Below are the code and all the weights of a small trained network. Each question names an input and a target symbol and asks about switching units off, where a switched-off unit gives its printed mean instead of its output.

import numpy as np


def w(rows, s, z=0):
    codes = np.array(rows[::2]) - 128.0
    scale = np.full(codes.shape[1], s)
    scale[-1] = z or s
    return codes * scale


def norm(h):
    return h / np.sqrt((h * h).mean(-1, keepdims=True) + 1e-5)


def f(y):
    return y / 2 * (1 + np.tanh(0.7978845608 * (y + 0.044715 * y**3)))


def softmax(a):
    e = np.exp(a - a.max(-1, keepdims=True))
    return e / e.sum(-1, keepdims=True)


def log_softmax(a):
    a = a - a.max(-1, keepdims=True)
    return a - np.log(np.exp(a).sum(-1, keepdims=True))


def net(x, mask):
    ids = ['ΓΘΛΞβδεηστφ'.index(c) for c in x.split()]
    T = len(ids)
    res = E[ids] + P[:T]
    u = 0
    for l in range(3):
        q, k, v = (norm(res) @ M[l].T for M in (Q, K, V))
        z = softmax(np.where(np.tri(T) > 0, q @ k.T / 2**0.5, -1e9)) @ v
        res = res + np.where(mask[u], z, O[l][:, -1]) @ O[l][:, :-1]
        u += 1
        y = f(norm(res) @ A[l][:, :-1].T + A[l][:, -1])
        res = res + np.where(mask[u : u + 4], y, B[l][:, -1]) @ B[l][:, :-1]
        u += 4
    return log_softmax(norm(res)[-1] @ U[:, :-1].T + U[:, -1])


Q, K, V, O, A, B = {}, {}, {}, {}, {}, {}
E = w([
[127,152,99,247],'Γ',
[159,102,103,166],'Θ',
[104,5,186,135],'Λ',
[152,69,181,73],'Ξ',
[153,88,176,76],'β',
[131,160,116,234],'δ',
[118,131,153,96],'ε',
[108,109,145,129],'η',
[174,129,183,171],'σ',
[139,87,105,125],'τ',
[47,69,96,161],'φ',
],0.022)
P = w([
[91,254,172,147],'0',
[96,174,166,158],'1',
[103,180,133,154],'2',
[105,197,118,149],'3',
[104,161,133,157],'4',
[100,172,124,149],'5',
[108,154,122,154],'6',
[107,155,117,147],'7',
[112,155,119,147],'8',
[106,138,127,143],'9',
[96,114,129,147],'10',
[93,128,132,151],'11',
[90,119,139,150],'12',
],0.0055)
Q[0] = w([
[69,255,165,2],'0.h0',
[253,89,71,214],'0.h0',
],0.0085)
K[0] = w([
[118,144,115,51],'0.h0',
[248,164,105,217],'0.h0',
],0.011)
V[0] = w([
[93,106,48,2],'0.h0',
[170,21,126,176],'0.h0',
],0.0064)
O[0] = w([
[168,2,76,139,1],'0.h0',
[132,205,84,118,190],'0.h0',
],0.0089,0.0057)
A[0] = w([
[232,2,185,48,80],'0.n0',
[146,115,168,90,124],'0.n1',
[135,192,110,84,140],'0.n2',
[134,31,209,158,252],'0.n3',
],0.0072,0.0034)
B[0] = w([
[53,254,195,115,207],'0.n0',
[65,139,48,168,139],'0.n1',
[86,76,206,27,156],'0.n2',
[147,216,147,9,253],'0.n3',
],0.0061,0.0048)
Q[1] = w([
[69,121,134,253],'1.h0',
[189,8,78,141],'1.h0',
],0.0062)
K[1] = w([
[77,177,147,110],'1.h0',
[2,45,18,84],'1.h0',
],0.0073)
V[1] = w([
[39,111,169,79],'1.h0',
[2,233,63,166],'1.h0',
],0.006)
O[1] = w([
[36,106,68,10,168],'1.h0',
[105,140,60,40,253],'1.h0',
],0.012,0.0057)
A[1] = w([
[138,40,2,244,131],'1.n0',
[43,105,175,106,184],'1.n1',
[96,168,64,72,171],'1.n2',
[121,195,115,93,6],'1.n3',
],0.0081,0.0021)
B[1] = w([
[46,146,156,254,139],'1.n0',
[190,202,115,85,205],'1.n1',
[224,65,78,169,253],'1.n2',
[138,143,138,149,180],'1.n3',
],0.0074,0.0066)
Q[2] = w([
[74,178,198,195],'2.h0',
[254,59,116,176],'2.h0',
],0.0082)
K[2] = w([
[249,227,219,147],'2.h0',
[144,199,216,2],'2.h0',
],0.0057)
V[2] = w([
[3,192,31,251],'2.h0',
[191,58,222,75],'2.h0',
],0.0046)
O[2] = w([
[108,75,174,78,251],'2.h0',
[171,186,254,82,2],'2.h0',
],0.0086,0.0038)
A[2] = w([
[194,111,188,36,187],'2.n0',
[182,191,244,163,1],'2.n1',
[206,231,18,76,99],'2.n2',
[148,170,1,236,121],'2.n3',
],0.0082,0.0018)
B[2] = w([
[94,206,106,26,187],'2.n0',
[171,57,247,125,133],'2.n1',
[148,86,216,163,254],'2.n2',
[143,152,57,73,213],'2.n3',
],0.011,0.0074)
U = w([
[247,141,63,123,53],'Γ',
[111,128,106,142,36],'Θ',
[150,65,106,103,90],'Λ',
[116,133,107,140,25],'Ξ',
[151,129,188,171,247],'β',
[118,244,79,92,184],'δ',
[61,30,49,112,174],'ε',
[84,206,75,97,96],'η',
[106,84,115,198,254],'σ',
[92,172,84,117,55],'τ',
[116,134,106,140,33],'φ',
],0.014,0.0048)

Each question gives the input, a string of symbols that net reads in full, and the target symbol t.
The units are the heads (2 rows each of Q, K, V and O) and the neurons (one row each of A and B). Each row of codes is followed by its name. A weight is (code - 128) times the scale printed after its matrix; where a second scale follows, it is the last column's (O, A, B and U).
mask holds one flag per unit, layer by layer, with each layer's heads first. A switched-off unit (its flag False) gives its mean, the last column of its rows in O or B, instead of its output. The means were averaged over made-up inputs and are rounded, as every weight is.
A unit's drop is (log p(t) with every unit on - log p(t) with that unit switched off) / (log p(t) with every unit on - log p(t) with every unit switched off).
The circuit of an input: a set's keep is (log p(t) with only the set's units on - log p(t) with every unit switched off) / (log p(t) with every unit on - log p(t) with every unit switched off). Starting from the 12 units with the biggest drops (on a tie, the unit counted first), units are removed one at a time, each time the one whose removal leaves the highest keep (on an exact tie, the one counted first), for as long as the keep stays at least 0.8.
units of the circuit, in order: the units of the circuit, biggest drop first
unit that matters most: the unit with the biggest drop
k most important neurons: the k neurons with the biggest drops, biggest first
top k neurons in layer l: the k neurons of layer l with the biggest drops, biggest first
drop when u is switched off: that unit's drop, to one decimal
input τ σ Λ τ η τ, target β: top 3 neurons in layer 0 => (0.n0, 0.n2, 0.n3)
input β Ξ σ Γ Θ Γ δ β Ξ φ η, target ε: unit that matters most => 0.h0
input Γ Γ τ Γ σ σ Θ Γ Γ τ, target Λ: 3 most important neurons => (2.n2, 0.n2, 0.n3)
input Θ φ τ σ Θ τ Λ δ η, target Γ: units of the circuit, in order => (0.h0, 1.n2, 1.h0, 0.n0)
input Θ Ξ τ τ, target Γ: units of the circuit, in order => (1.n2, 2.n2)
input β τ Θ Γ ε Γ η Λ Λ Θ τ, target Γ: 4 most important neurons => (1.n2, 0.n0, 0.n3, 2.n2)
input σ η δ η, target β: units of the circuit, in order => (2.n2, 0.n0, 1.h0)
input τ ε β τ δ Ξ τ Θ, target Γ: units of the circuit, in order => (2.n3, 2.n2, 2.n0)
input Θ Λ φ φ τ, target ε: 2 most important neurons => (0.n3, 0.n2)
input φ φ σ φ Ξ φ Θ Θ Θ τ Λ η, target Γ: 3 most important neurons => (1.n2, 0.n0, 0.n2)
input Γ δ τ, target Λ: units of the circuit, in order => (2.n2, 0.n3, 2.n0)
input η β φ τ, target ε: 2 most important neurons => (0.n3, 1.n1)
input η φ Λ, target δ: top 2 neurons in layer 0 => (0.n3, 0.n0)
input η Λ Λ τ Λ Θ Γ β η, target Λ: top neuron in layer 1 => (1.n2)
input Γ Γ ε σ τ τ, target β: 3 most important neurons => (2.n2, 0.n2, 1.n2)
input ε Θ σ τ η, target β: top 2 neurons in layer 0 => (0.n2, 0.n0)
input Λ φ τ η, target ε: top 2 neurons in layer 0 => (0.n3, 0.n0)
input δ Θ τ σ η τ Λ φ ε Λ Λ τ Θ, target Γ: drop when 2.h0 is switched off => 0.1
input Γ τ Ξ Γ Θ τ Λ τ Γ Λ Ξ τ σ, target β: drop when 2.n1 is switched off => 0.3
input τ Λ τ, target σ: drop when 0.n3 is switched off => 0.4
